Below are the code and all the weights of a small trained network. Each question names an input and a class and asks about switching units off, where a switched-off unit gives its printed mean instead of its output.

import numpy as np


def w(rows, s, z=0):
    codes = np.array(rows[::2]) - 128.0
    scale = np.full(codes.shape[1], s)
    scale[-1] = z or s
    return codes * scale


def norm(h):
    return h / np.sqrt((h * h).mean(-1, keepdims=True) + 1e-5)


def f(y):
    return np.maximum(y, 0)


def log_softmax(a):
    a = a - a.max(-1, keepdims=True)
    return a - np.log(np.exp(a).sum(-1, keepdims=True))


def net(x, mask):
    res = np.array(x, float).reshape(1, 2) / 4 @ E
    u = 0
    for l in range(2):
        y = f(norm(res) @ A[l][:, :-1].T + A[l][:, -1])
        res = res + np.where(mask[u : u + 5], y, B[l][:, -1]) @ B[l][:, :-1]
        u += 5
    return log_softmax(norm(res)[-1] @ U[:, :-1].T + U[:, -1])


A, B = {}, {}
E = w([
[52,89,165],'x0',
[169,253,156],'x1',
],0.0055)
A[0] = w([
[33,180,243,10],'L0N0',
[197,119,2,9],'L0N1',
[148,181,82,158],'L0N2',
[59,85,171,165],'L0N3',
[201,121,42,4],'L0N4',
],0.0069,0.004)
B[0] = w([
[128,202,132,205],'L0N0',
[181,191,74,198],'L0N1',
[133,41,149,222],'L0N2',
[14,149,120,252],'L0N3',
[229,182,2,176],'L0N4',
],0.0085,0.0033)
A[1] = w([
[97,164,223,153],'L1N0',
[169,248,239,2],'L1N1',
[140,152,242,141],'L1N2',
[188,219,208,95],'L1N3',
[1,149,104,202],'L1N4',
],0.008,0.0054)
B[1] = w([
[254,179,145,188],'L1N0',
[106,35,143,180],'L1N1',
[144,187,178,171],'L1N2',
[71,76,144,192],'L1N3',
[106,89,73,254],'L1N4',
],0.0093,0.0065)
U = w([
[57,44,49,119],'0',
[196,141,250,17],'1',
[232,145,40,252],'2',
[81,225,133,114],'3',
],0.023,0.0017)

Each question gives the input, the list of numbers given to net, and the class t.
The units are the neurons (one row each of A and B). Each row of codes is followed by its name. A weight is (code - 128) times the scale printed after its matrix; where a second scale follows, it is the last column's (A, B and U).
mask holds one flag per neuron, layer by layer. A switched-off neuron (its flag False) gives its mean, the last column of its row in B, instead of its output. The means were averaged over made-up inputs and are rounded, as every weight is.
A unit's drop is (log p(t) with every unit on - log p(t) with that unit switched off) / (log p(t) with every unit on - log p(t) with every unit switched off).
The circuit of an input: a set's keep is (log p(t) with only the set's units on - log p(t) with every unit switched off) / (log p(t) with every unit on - log p(t) with every unit switched off). Starting from all 10 units, units are removed one at a time, each time the one whose removal leaves the highest keep (on an exact tie, the one counted first), for as long as the keep stays at least 0.8.
units of the circuit, in order: the units of the circuit, biggest drop first
k most important neurons: the k neurons with the biggest drops, biggest first
top k neurons in layer l: the k neurons of layer l with the biggest drops, biggest first
drop of u: that unit's drop, to one decimal
input [-8,7], class 1: top 2 neurons in layer 1	L1N4; L1N3
input [5,5], class 1: units of the circuit, in order	L1N0
input [3,3], class 1: 2 most important neurons	L1N0; L1N1
input [6,2], class 3: 2 most important neurons	L0N0; L1N0
input [6,1], class 3: 3 most important neurons	L0N0; L1N0; L1N1
input [7,2], class 3: 2 most important neurons	L0N0; L1N0
input [-3,-4], class 2: top 2 neurons in layer 0	L0N3; L0N1
input [5,2], class 3: drop of L0N0	0.3
input [-6,-5], class 2: drop of L1N4	0.0
input [-5,-6], class 2: drop of L0N1	0.1
input [8,2], class 3: drop of L1N0	0.1
